Below are the code and all the weights of a small trained network. Each question names an input and a class and asks about switching units off, where a switched-off unit gives its printed mean instead of its output.

import numpy as np


def w(rows, s, z=0):
    codes = np.array(rows[::2]) - 128.0
    scale = np.full(codes.shape[1], s)
    scale[-1] = z or s
    return codes * scale


def norm(h):
    return h / np.sqrt((h * h).mean(-1, keepdims=True) + 1e-5)


def f(y):
    return y / 2 * (1 + np.tanh(0.7978845608 * (y + 0.044715 * y**3)))


def log_softmax(a):
    a = a - a.max(-1, keepdims=True)
    return a - np.log(np.exp(a).sum(-1, keepdims=True))


def net(x, mask):
    res = np.array(x, float).reshape(1, 6) / 4 @ E
    u = 0
    for l in range(4):
        y = f(norm(res) @ A[l][:, :-1].T + A[l][:, -1])
        res = res + np.where(mask[u : u + 6], y, B[l][:, -1]) @ B[l][:, :-1]
        u += 6
    return log_softmax(norm(res)[-1] @ U[:, :-1].T + U[:, -1])


A, B = {}, {}
E = w([
[131,55,201],'x0',
[132,64,178],'x1',
[51,121,206],'x2',
[114,1,158],'x3',
[145,113,196],'x4',
[60,97,129],'x5',
],0.0072)
A[0] = w([
[166,89,135,157],'L0N0',
[170,94,97,80],'L0N1',
[146,5,158,142],'L0N2',
[101,159,176,103],'L0N3',
[47,116,75,7],'L0N4',
[140,163,129,171],'L0N5',
],0.011,0.0018)
B[0] = w([
[126,113,85,157],'L0N0',
[255,79,114,146],'L0N1',
[135,186,91,254],'L0N2',
[136,166,90,149],'L0N3',
[46,81,148,157],'L0N4',
[127,122,35,144],'L0N5',
],0.0074,0.0057)
A[1] = w([
[224,177,254,252],'L1N0',
[107,93,123,60],'L1N1',
[35,146,127,122],'L1N2',
[148,20,134,119],'L1N3',
[205,100,116,68],'L1N4',
[131,244,88,100],'L1N5',
],0.0099,0.0029)
B[1] = w([
[1,74,101,254],'L1N0',
[198,135,147,121],'L1N1',
[112,68,118,209],'L1N2',
[80,179,52,189],'L1N3',
[190,63,144,169],'L1N4',
[154,111,84,231],'L1N5',
],0.0068,0.0042)
A[2] = w([
[223,135,122,171],'L2N0',
[134,83,174,59],'L2N1',
[253,184,120,117],'L2N2',
[43,144,162,248],'L2N3',
[175,178,90,159],'L2N4',
[163,44,245,134],'L2N5',
],0.0074,0.0014)
B[2] = w([
[110,96,151,171],'L2N0',
[86,203,94,118],'L2N1',
[136,92,168,197],'L2N2',
[114,90,176,254],'L2N3',
[142,159,254,173],'L2N4',
[53,182,136,142],'L2N5',
],0.0096,0.0031)
A[3] = w([
[109,118,92,167],'L3N0',
[125,163,131,41],'L3N1',
[144,248,113,25],'L3N2',
[108,198,190,58],'L3N3',
[143,198,146,96],'L3N4',
[152,82,49,255],'L3N5',
],0.011,0.0018)
B[3] = w([
[99,5,126,176],'L3N0',
[115,27,40,111],'L3N1',
[114,181,34,169],'L3N2',
[246,174,253,132],'L3N3',
[86,207,18,128],'L3N4',
[138,114,138,253],'L3N5',
],0.0054,0.0044)
U = w([
[185,189,58,147],'0',
[23,123,193,191],'1',
[255,76,136,5],'2',
],0.013,0.0029)

Each question gives the input, the list of numbers given to net, and the class t.
The units are the neurons (one row each of A and B). Each row of codes is followed by its name. A weight is (code - 128) times the scale printed after its matrix; where a second scale follows, it is the last column's (A, B and U).
mask holds one flag per neuron, layer by layer. A switched-off neuron (its flag False) gives its mean, the last column of its row in B, instead of its output. The means were averaged over made-up inputs and are rounded, as every weight is.
A unit's drop is (log p(t) with every unit on - log p(t) with that unit switched off) / (log p(t) with every unit on - log p(t) with every unit switched off).
The circuit of an input: a set's keep is (log p(t) with only the set's units on - log p(t) with every unit switched off) / (log p(t) with every unit on - log p(t) with every unit switched off). Starting from the 12 units with the biggest drops (on a tie, the unit counted first), units are removed one at a time, each time the one whose removal leaves the highest keep (on an exact tie, the one counted first), for as long as the keep stays at least 0.8.
circuit, biggest first: the units of the circuit, biggest drop first
k most important neurons: the k neurons with the biggest drops, biggest first
k most important neurons of layer l: the k neurons of layer l with the biggest drops, biggest first
drop when u is switched off: that unit's drop, to one decimal
input [3,-6,-1,-5,7,3], class 0: 3 most important neurons -> (L0N5 L0N3 L1N5)
input [-1,5,1,-5,1,-2], class 0: circuit, biggest first -> (L1N5)
input [-8,-4,4,5,5,-6], class 0: 2 most important neurons -> (L0N5 L0N1)
input [-2,-7,-3,5,-7,-4], class 2: 2 most important neurons of layer 0 -> (L0N2 L0N1)
input [-1,8,3,-8,-6,2], class 0: 3 most important neurons -> (L1N0 L1N5 L0N3)
input [8,-5,-5,-6,3,-7], class 2: circuit, biggest first -> (L0N2 L2N2)
input [-8,-3,4,1,6,1], class 0: 4 most important neurons -> (L0N3 L1N5 L0N5 L1N0)
input [-7,7,-6,-4,3,-5], class 2: 2 most important neurons of layer 1 -> (L1N3 L1N4)
input [3,-2,3,6,-8,-6], class 2: 2 most important neurons -> (L1N0 L0N2)
input [-6,-1,-8,2,-4,-4], class 2: 2 most important neurons -> (L0N2 L2N2)
input [-1,5,-2,-4,2,-2], class 2: 2 most important neurons of layer 0 -> (L0N5 L0N4)
input [-5,-7,-5,4,7,6], class 2: 3 most important neurons -> (L1N0 L0N1 L2N5)
input [-7,-3,-7,4,-1,-5], class 2: drop when L2N0 is switched off -> 0.1
